How the states are linked:
DZ: χ>HL, ζ>BM
FR: χ>PR, ζ>NH
DH: χ>CF, ζ>QH
ZB: χ>ZF, ζ>FB
JB: χ>ZF, ζ>QC
CZ: χ>LF, ζ>ZF
MP: χ>PB, ζ>HP
TH: χ>GN, ζ>DZ
ZN: χ>QP, ζ>FB
ZF: χ>HL, ζ>NS
SL: χ>ZN, ζ>GR
PF: χ>RG, ζ>TD
BN: χ>HP, ζ>LS
QH: χ>DG, ζ>RG
BM: χ>QC, ζ>NJ
HG: χ>NH, ζ>NJ
DG: χ>DH, ζ>BD
SJ: χ>LB, ζ>MP
JN: χ>ZN, ζ>QF
JZ: χ>LF, ζ>NJ
MT: χ>NJ, ζ>BZ
BZ: χ>FL, ζ>ZB
PN: χ>CR, ζ>CF
BQ: χ>TD, ζ>JB
LB: χ>QF, ζ>PB
BB: χ>MC, ζ>LF
MH: χ>BR, ζ>ZD
NS: χ>JB, ζ>BM
BP: χ>ZT, ζ>MJ
MJ: χ>TM, ζ>GL
CG: χ>MT, ζ>CD
FL: χ>SD, ζ>CZ
JL: χ>LJ, ζ>GF
RG: χ>BD, ζ>LJ
HP: χ>LB, ζ>HP
SD: χ>LF, ζ>BZ
QF: χ>GF, ζ>SJ
FZ: χ>ZZ, ζ>NB
GF: χ>JL, ζ>LB
JJ: χ>MJ, ζ>PF
PB: χ>BR, ζ>SF
ZZ: χ>NG, ζ>BH
GN: χ>BQ, ζ>HL
JD: χ>BM, ζ>ZT
PG: χ>PN, ζ>DH
GL: χ>JJ, ζ>TD
JG: χ>PG, ζ>ZZ
NJ: χ>ZD, ζ>CG
SF: χ>MP, ζ>BN
TD: χ>PF, ζ>GN
NH: χ>LF, ζ>FC
CD: χ>SL, ζ>QP
NG: χ>JG, ζ>FZ
NB: χ>JL, ζ>QF
LF: χ>TB, ζ>FL
LJ: χ>PQ, ζ>BN
FB: χ>GR, ζ>LF
MC: χ>BN, ζ>QP
TM: χ>BP, ζ>JJ
QP: χ>SF, ζ>NH
CF: χ>CR, ζ>DG
TB: χ>BM, ζ>SD
ZD: χ>JZ, ζ>QP
QJ: χ>JD, ζ>BP
HL: χ>GN, ζ>JG
ZT: χ>QJ, ζ>TM
DL: χ>JN, ζ>FR
BR: χ>CP, ζ>JZ
BD: χ>FZ, ζ>PQ
LS: χ>CG, ζ>ZN
GR: χ>CD, ζ>TB
PR: χ>DL, ζ>BB
QC: χ>NS, ζ>JD
CR: χ>BH, ζ>PG
FC: χ>HG, ζ>BR
BH: χ>FZ, ζ>QF
CP: χ>FC, ζ>MH
PQ: χ>PB, ζ>JL

The rows follow the links: the fewer symbols apart two states are, the more alike their rows tend to be.

Each row is also shifted at random along 6 hidden directions that mean nothing.

Some states, each with a row of numbers:
NJ
(241, 393, 687, -314, -12, -43, -139, 8, -144, 37, -144, 349, -245, -276, 342, 269, 448, 336, -105, -232, 252, -164, -70, -316, -635, -533, 212, -120, -369, 400, 108, 231, -245, -7, 290, -300, 16, 151, 95, -348, 531, -473)
JG
(-6, -86, -223, -10, 332, 271, 304, 16, 219, 101, 403, 113, -197, -224, 248, -107, -358, 508, 45, -198, 123, -433, 55, 284, -758, -106, 153, 235, -208, 813, 298, 55, 145, 434, -359, 20, 147, 305, 71, -323, 548, -233)
FZ
(-151, 247, -305, -339, 177, 39, 153, 123, 137, 104, -116, -203, -316, 31, 131, -193, -236, 248, -120, -109, -203, -65, 52, 211, -234, 64, -164, 120, -197, 560, 183, 103, 35, 177, 107, 383, 127, 101, -109, 135, 267, -165)
PQ
(-623, 614, 577, -348, -361, -618, 49, -174, -141, -200, -523, -318, 83, -324, 275, 374, 952, -494, 37, -336, 88, -36, 184, -678, 268, 195, 230, -291, 158, -108, -169, 0, -276, -69, 297, -459, -67, 67, 288, -49, -177, -98)
MC
(-155, 392, 549, -143, 64, 238, -109, -114, -671, 38, -348, -35, 159, 235, 118, -343, -10, 74, -143, -415, -248, 75, 305, -168, -136, -236, -204, -60, 15, 165, 776, 226, -51, -123, 228, 145, 357, -254, -168, 44, 43, 167)
BZ
(535, 221, -80, -86, 102, 112, -279, -188, -6, -12, -270, 135, -368, -99, 327, -96, 268, 72, 98, -70, 265, -187, -33, 405, -145, -184, 191, -119, -51, 568, 105, -49, 34, -58, -86, -40, 316, -292, -37, -217, 364, 97)
CP
(735, 267, 2, -399, -400, -256, -204, 368, 667, -308, -567, 89, -365, -223, 318, 525, 507, -322, -202, -85, 560, -148, -323, 212, 122, -135, 329, -494, -423, 159, -986, -110, -82, -354, -570, -345, -171, -330, 294, -144, -279, 97)
TB
(314, -9, -293, 149, -21, -46, -281, -232, -109, -138, -169, 204, -177, 88, -137, -340, 190, -250, 247, 253, -42, 41, -15, 348, 665, -115, 46, -144, 202, -35, -63, -229, 32, -344, 129, 126, 203, -337, -122, -31, -70, 325)
TD
(13, -481, -213, -14, -197, 62, 139, 271, 425, 349, 104, -114, 298, 123, -95, 227, -369, 1, -46, 378, -247, 239, -444, 299, -307, 510, -13, 422, -13, -471, -328, 122, 165, 215, -85, 287, -161, 60, -252, 262, -84, -122)
SD
(-389, -399, 598, 48, -223, -532, -203, -361, -215, 39, 470, 446, 465, -255, -477, 102, 417, -398, 645, 265, -506, 10, -333, -224, 170, -183, 84, 176, 290, -770, -315, -19, -284, 39, 526, -270, 190, 223, -145, -267, 3, -447)
DG
(78, 227, 160, -345, -283, -359, 119, 330, 60, 347, -83, -318, -451, -527, 342, 923, 272, 244, -473, -137, 73, 79, 40, -117, -864, 129, -111, -305, -431, 159, -351, 297, -324, 142, 192, -211, -201, 310, 272, 145, 370, -219)
QF
(-225, 238, -28, -287, -261, -4, -145, -166, 343, -208, -282, -135, -72, -110, 102, 130, 162, -320, 143, -311, 149, -123, 94, -38, 100, 170, 151, -139, -35, 208, -390, -133, -48, 121, -401, -276, 76, -166, 237, -2, -274, -26)
HL
(-229, -47, 138, -48, -570, -347, 100, -286, 446, -67, -248, 222, -163, -631, 355, 295, 727, -225, 112, -100, 534, -374, -200, -17, -20, 230, 552, -209, 60, 47, -464, -183, -86, -90, -433, -552, -330, 170, 541, -714, 78, -29)
FB
(198, 68, -332, 299, 155, 313, -67, -42, -309, -2, 1, 176, -274, 191, -136, -384, -214, 78, 97, 279, -176, 131, 108, 342, 299, -171, -63, 21, 75, 137, 253, -28, 159, -201, 260, 398, 436, -253, -328, 172, 177, 221)
DZ
(-126, -237, -287, 179, 64, 266, 191, -148, 66, 218, 72, 163, 127, 112, -200, -472, -147, -21, 59, 252, -18, -41, 100, 84, 339, 226, 13, 146, 243, -172, 149, -174, 45, -174, 93, 216, -253, 177, 50, -85, -48, 192)
PB
(-460, 674, -83, 437, -215, 263, 328, 51, -148, -289, -103, 156, -500, -101, -2, 192, 295, 125, -251, 92, 481, 108, 575, -689, 360, -202, 173, -379, -27, 132, -135, -94, -33, -314, 219, -165, -123, 160, 397, 195, 21, 13)
DL
(-64, 240, 261, -384, -344, 176, -124, 141, -299, 303, -490, -20, -273, 70, 177, 75, -307, 319, -453, -414, -221, 166, 63, 34, -608, -20, -412, -157, -425, 230, 294, 356, -155, -32, 153, 294, -14, -92, 113, 138, 87, -44)
PG
(273, -146, -194, -14, 529, 184, 243, 177, -86, 228, 526, -218, -16, -124, 131, 39, -442, 407, -128, -147, -80, -270, 234, 243, -773, -96, -118, 145, -163, 509, 399, 164, 26, 350, -211, 101, 109, 272, -94, 1, 401, -1)
MT
(242, -208, 1, -44, 242, 316, -110, 170, -10, 364, 420, 247, 143, 191, -419, 20, -469, 250, 147, 455, -536, 213, -190, 217, -421, -212, -184, 356, -153, -208, -65, 172, -101, 190, 507, 335, 275, 113, -494, 398, 262, -456)
JJ
(-300, -28, -176, 257, -95, 121, 213, 319, -112, 201, 132, -71, -321, 154, 31, 271, -427, 680, -394, 324, -10, 463, -198, -268, -428, 66, -241, 275, -232, -158, 137, 278, 197, 210, 495, 355, -253, 288, -186, 363, 358, -386)
FC
(264, 315, 72, -141, -33, 268, 105, 499, -22, 90, -113, 228, -309, 136, -32, 91, -241, 365, -422, 119, -12, 219, 26, -119, -257, -323, -235, -138, -438, 128, -160, 198, -86, -233, 310, 332, -130, 91, -29, 276, 130, -218)
FL
(420, 106, -175, 234, -66, 138, -158, -218, 27, -170, -107, 344, -502, -265, 262, 14, 282, 72, 92, -16, 461, -239, 3, 316, -49, -277, 360, -227, -76, 522, -67, -147, 71, -124, -236, -213, 256, -243, 137, -402, 379, 86)
BM
(545, -272, 82, -654, 38, 218, -476, 29, 328, 617, -189, -36, 48, 95, -123, 101, -261, 136, -126, 2, -201, 171, -236, 171, -559, 257, -216, 135, -354, -46, -176, 107, -340, 227, 264, 78, -407, 90, 23, 211, -6, -360)
HP
(440, -23, -315, -99, 463, 917, -146, 82, 234, 150, 41, -294, 335, 492, -135, -302, -732, 21, 30, -44, -129, 144, 329, 288, -212, 182, -52, 259, -15, 278, 247, -29, 153, 297, -370, 251, 221, -292, -308, 577, -238, 170)
GL
(-233, 429, -169, 140, -230, -395, 109, 29, -259, -244, -684, -314, -342, 120, 476, -131, 459, 68, -370, -23, 342, 200, -125, -160, 642, 163, 31, -165, 178, 10, 358, -15, 285, -368, 268, 217, -215, -230, -13, -50, 62, 336)

From each start, follow one symbol. Which state do you reach?
Answers are names.
(-179, 105, -395, 561, 164, 230, 131, -258, -358, -99, 110, 226, -284, 129, -232, -536, 15, 142, -64, 222, 333, 37, 488, -358, 843, -104, -80, -218, 273, -40, 403, -319, 26, -439, 346, 72, -362, 142, 330, -89, -27, 372)
ζ: JD
(-11, -449, -213, 156, 10, 161, -77, -179, 125, 265, 354, 215, 262, 117, -568, -224, -233, -131, 177, 387, -150, 118, 10, -60, 358, 199, -105, 125, 176, -522, -191, -221, -159, -25, 193, 29, -371, 218, 99, 106, -254, -28)
ζ: BM
(-30, -175, -379, 174, -191, 452, 108, 28, 111, 512, 185, 321, -374, -60, -342, -52, -357, 375, -102, 469, -29, 238, 138, 11, -221, 159, -144, 63, -156, -125, -151, -35, -139, -37, 467, 280, -356, 360, 170, 217, 240, -255)
ζ: NS
(227, 240, 774, -282, 346, 364, -208, -129, -414, -5, -49, 102, 372, 173, 252, -298, -49, 145, 120, -485, -147, -191, 95, -20, -633, -470, 65, 164, -101, 388, 733, 298, 2, 190, -96, -69, 543, -239, -339, -189, 302, -149)
ζ: NH
(-538, 62, 72, -7, -598, 101, 37, 167, -243, 225, -83, 141, -234, 27, -333, 191, -402, 160, -177, 31, -429, 414, 69, -190, -220, 77, -451, -76, -312, -342, -231, 249, -181, -54, 448, 332, 32, 123, 103, 389, -86, -237)
ζ: QF
(851, -257, 66, -137, 484, 461, -337, -33, 245, -51, 190, 99, 269, 114, 145, -78, -257, 2, 340, -82, 9, -262, -205, 621, -582, -299, 331, 296, -76, 478, 97, 24, 205, 353, -601, -133, 609, -384, -470, -105, 195, -71)
ζ: CD
(-473, 265, -94, 69, -512, -755, 339, 130, 153, -152, -53, -236, -342, -518, 92, 742, 636, -293, -97, 98, 195, 10, 100, -293, 253, 243, 110, -392, 52, -282, -716, -41, -167, -133, 118, -308, -152, 262, 370, 30, -58, 10)
ζ: PQ
(261, -181, -167, -295, -325, 168, -21, 98, 516, 429, -398, -71, -25, -68, 243, 201, -37, 11, -235, 114, 90, 56, -343, 384, -391, 532, 107, 121, -144, -15, -294, 15, 11, 56, -238, 93, -324, -47, 66, 50, 30, -2)
ζ: JB
(-255, -46, 506, 76, -228, -161, -126, -282, -424, -228, -49, 223, 237, -14, 0, -193, 177, -239, 167, -361, -73, -170, 49, -113, 169, -236, -21, -188, 163, -194, 249, 28, -53, -204, -203, -172, 220, -222, 101, -414, -187, 216)
χ: MC
(-641, 353, -137, 446, -43, 325, 279, -110, -175, -254, 145, 98, -167, 34, -199, -78, -4, 12, 33, 61, 185, 68, 545, -538, 408, -87, 110, -109, 130, 34, 24, -191, 52, -68, 143, -108, 4, 171, 241, 200, -113, -18)
χ: QF
(-64, 457, -294, -308, -166, 0, -103, 16, 261, -180, -659, -411, -214, 67, 183, 41, 261, -407, -116, -152, 118, 98, 224, 71, 453, 366, 111, -224, 28, 270, -279, -152, 57, -131, -201, 4, 25, -333, 97, 315, -319, 253)
ζ: GF
(-694, -88, -250, 1, 4, -17, 164, 5, 88, 60, 266, -54, 234, 180, -539, -154, -398, -167, 233, 248, -622, 190, 64, -174, 308, 220, -222, 318, 107, -336, -246, -45, -45, 168, 368, 286, 91, 247, -191, 451, -259, -280)
χ: JL
(9, -350, -143, 460, -115, 253, 8, 63, 43, -14, 573, 371, -41, -93, -290, 267, -316, 90, 309, 415, -185, 96, -147, 188, -321, -186, 134, 230, -56, -208, -394, 12, 128, 211, -60, -40, 445, 29, -230, 119, 201, -309)
ζ: GR
(20, 126, -130, 322, 41, 670, 69, 227, -218, 179, 292, 176, -245, 133, -205, 147, -537, 437, -49, 306, -170, 345, 209, -14, -532, -222, -90, 189, -248, 92, 19, 213, 79, 173, 321, 267, 422, 23, -313, 541, 336, -306)
χ: CG
(95, 218, 720, -332, 230, 105, -23, 101, -374, 99, 35, 270, 212, 97, 46, -202, -15, 284, -110, -262, -160, -83, -27, -295, -449, -545, -113, 61, -219, 157, 475, 284, -162, -45, 311, 88, 74, 142, -159, -187, 238, -318)
ζ: NJ
(427, 285, -280, 154, -193, 341, -115, 11, 126, 1, -192, 255, -848, -264, 401, 411, 74, 406, -164, 8, 517, -54, -17, 372, -610, -278, 276, -216, -373, 738, -195, 79, 96, 52, -212, -137, 324, -221, 70, -65, 584, -119)
χ: CD
(-597, 565, -236, 61, -614, 21, 172, 75, 205, -94, -333, 6, -743, -278, 21, 597, 246, 25, -274, 127, 354, 251, 323, -448, 59, 134, 92, -363, -258, 97, -700, -61, -152, -101, 234, -158, -208, 210, 477, 354, 15, -258)
ζ: LB
